Here is a tiny trained network, its code and every weight. The questions are about switching its units off for an input and a class, where a switched-off unit gives its printed mean instead of its output.

import numpy as np


def w(rows, s, z=0):
    codes = np.array(rows[::2]) - 128.0
    scale = np.full(codes.shape[1], s)
    scale[-1] = z or s
    return codes * scale


def f(y):
    return np.maximum(y, 0)


def log_softmax(a):
    a = a - a.max(-1, keepdims=True)
    return a - np.log(np.exp(a).sum(-1, keepdims=True))


def net(x, mask):
    res = np.array(x, float).reshape(1, 6) / 4 @ E
    y = f(res @ A[0][:, :-1].T + A[0][:, -1])
    res = res + np.where(mask, y, B[0][:, -1]) @ B[0][:, :-1]
    return log_softmax(res[-1] @ U[:, :-1].T + U[:, -1])


A, B = {}, {}
E = w([
[188,68,139,23,211],'x0',
[86,157,60,32,67],'x1',
[139,136,2,173,203],'x2',
[24,75,139,128,156],'x3',
[95,232,158,106,188],'x4',
[127,127,128,129,128],'x5',
],0.0045)
A[0] = w([
[133,116,65,141,151,93],'neuron 0',
[152,93,180,210,181,115],'neuron 1',
[157,172,131,122,131,142],'neuron 2',
[148,35,100,147,63,112],'neuron 3',
[155,122,136,88,160,85],'neuron 4',
[102,145,96,88,104,71],'neuron 5',
[117,121,113,132,144,132],'neuron 6',
[15,54,129,129,163,252],'neuron 7',
[135,126,126,97,148,117],'neuron 8',
[154,49,96,146,74,170],'neuron 9',
[132,114,145,118,104,137],'neuron 10',
[122,120,162,115,105,88],'neuron 11',
[134,127,222,85,73,77],'neuron 12',
[186,73,148,40,200,53],'neuron 13',
[182,160,124,133,110,235],'neuron 14',
[118,120,169,111,104,99],'neuron 15',
[220,160,112,136,91,237],'neuron 16',
[138,138,41,160,152,105],'neuron 17',
[113,139,103,98,107,63],'neuron 18',
[147,112,127,86,164,56],'neuron 19',
[153,130,147,155,135,128],'neuron 20',
[139,118,176,106,98,124],'neuron 21',
[108,152,120,176,83,90],'neuron 22',
[159,141,122,132,117,186],'neuron 23',
[154,115,187,182,185,88],'neuron 24',
[140,129,50,139,190,47],'neuron 25',
[91,170,116,195,69,44],'neuron 26',
[108,169,130,197,90,82],'neuron 27',
[126,133,163,125,96,80],'neuron 28',
[127,124,164,113,97,77],'neuron 29',
[106,138,109,85,103,111],'neuron 30',
[94,150,57,32,71,98],'neuron 31',
[175,134,128,115,131,136],'neuron 32',
[125,132,152,119,119,78],'neuron 33',
[91,254,171,105,198,160],'neuron 34',
[74,131,139,125,161,157],'neuron 35',
[134,92,131,103,152,136],'neuron 36',
],0.0093,0.0026)
B[0] = w([
[128,154,159,184,161,174],'neuron 0',
[220,93,169,148,59,212],'neuron 1',
[136,142,145,83,127,162],'neuron 2',
[134,65,124,79,216,193],'neuron 3',
[79,107,129,142,101,159],'neuron 4',
[168,102,139,154,90,151],'neuron 5',
[127,146,153,139,133,148],'neuron 6',
[130,236,157,25,93,252],'neuron 7',
[103,110,149,136,109,151],'neuron 8',
[134,72,135,81,207,201],'neuron 9',
[129,138,150,144,154,151],'neuron 10',
[131,155,130,159,150,148],'neuron 11',
[134,190,141,220,186,191],'neuron 12',
[4,82,128,169,80,212],'neuron 13',
[126,165,165,67,109,202],'neuron 14',
[133,158,135,164,155,155],'neuron 15',
[114,198,163,44,105,223],'neuron 16',
[129,172,190,201,176,205],'neuron 17',
[159,105,131,147,100,141],'neuron 18',
[74,112,125,150,103,155],'neuron 19',
[154,125,142,129,98,156],'neuron 20',
[133,161,155,169,160,167],'neuron 21',
[63,96,152,141,105,174],'neuron 22',
[125,153,142,103,122,169],'neuron 23',
[203,92,109,157,71,192],'neuron 24',
[134,172,137,220,170,187],'neuron 25',
[29,79,149,150,98,190],'neuron 26',
[52,84,149,145,89,190],'neuron 27',
[121,149,129,168,150,146],'neuron 28',
[132,153,131,170,152,148],'neuron 29',
[172,108,156,149,102,156],'neuron 30',
[231,74,148,172,62,198],'neuron 31',
[105,148,137,97,112,160],'neuron 32',
[127,140,124,148,147,135],'neuron 33',
[144,30,139,77,232,240],'neuron 34',
[136,149,177,82,124,178],'neuron 35',
[86,118,161,129,112,166],'neuron 36',
],0.026,0.0046)
U = w([
[1,77,128,165,60,97],'0',
[145,217,140,237,201,94],'1',
[248,71,126,152,29,102],'2',
[132,144,150,89,127,254],'3',
[138,54,121,59,224,95],'4',
[123,230,152,29,82,96],'5',
[131,187,45,97,106,130],'6',
],0.0064,0.0069)

Each question gives the input, the list of numbers given to net, and the class t.
The units are the neurons (one row each of A and B). Each row of codes is followed by its name. A weight is (code - 128) times the scale printed after its matrix; where a second scale follows, it is the last column's (A, B and U).
mask holds one flag per neuron, in row order. A switched-off neuron (its flag False) gives its mean, the last column of its row in B, instead of its output. The means were averaged over made-up inputs and are rounded, as every weight is.
A unit's drop is (log p(t) with every unit on - log p(t) with that unit switched off) / (log p(t) with every unit on - log p(t) with every unit switched off).
The circuit of an input: a set's keep is (log p(t) with only the set's units on - log p(t) with every unit switched off) / (log p(t) with every unit on - log p(t) with every unit switched off). Starting from the 12 units with the biggest drops (on a tie, the unit counted first), units are removed one at a time, each time the one whose removal leaves the highest keep (on an exact tie, the one counted first), for as long as the keep stays at least 0.8.
units of the circuit, in order: the units of the circuit, biggest drop first
unit that matters most: the unit with the biggest drop
k most important neurons: the k neurons with the biggest drops, biggest first
drop of u: that unit's drop, to one decimal
input [5,-5,3,-3,4,3], class 0: 2 most important neurons	[neuron 13; neuron 7]
input [-8,8,-8,-6,-1,5], class 0: units of the circuit, in order	[neuron 26]
input [-1,2,-2,-3,7,-4], class 4: 2 most important neurons	[neuron 34; neuron 7]
input [-8,-3,-5,-5,-1,-6], class 0: 4 most important neurons	[neuron 26; neuron 27; neuron 7; neuron 22]
input [-5,-7,-1,-4,4,-3], class 2: 2 most important neurons	[neuron 1; neuron 24]
input [-7,-6,-1,7,8,-1], class 4: 2 most important neurons	[neuron 34; neuron 13]
input [6,-2,-1,-7,-5,3], class 5: 2 most important neurons	[neuron 16; neuron 34]
input [1,5,0,2,1,-4], class 2: units of the circuit, in order	[neuron 31; neuron 16]
input [-2,-1,3,5,5,-2], class 4: 2 most important neurons	[neuron 34; neuron 16]
input [-7,2,-5,-2,0,0], class 0: 2 most important neurons	[neuron 26; neuron 27]
input [-7,2,3,-1,-8,-6], class 4: 2 most important neurons	[neuron 3; neuron 9]
input [7,-6,-6,5,-4,4], class 0: 2 most important neurons	[neuron 13; neuron 36]
input [-4,-6,5,-8,-7,-6], class 5: 4 most important neurons	[neuron 16; neuron 34; neuron 14; neuron 31]
input [-1,-8,-4,-2,-8,2], class 2: 3 most important neurons	[neuron 1; neuron 24; neuron 34]
input [2,-7,-4,8,-3,-5], class 5: units of the circuit, in order	[neuron 7]
input [1,7,7,0,-4,-4], class 1: units of the circuit, in order	[neuron 17; neuron 25]
input [1,-2,-7,4,4,-3], class 1: drop of neuron 12	0.4
input [7,2,-7,4,-4,0], class 0: drop of neuron 11	-0.1
input [6,2,6,-8,-3,-7], class 5: drop of neuron 34	0.4
input [-7,-8,4,-2,-2,3], class 2: unit that matters most	neuron 1
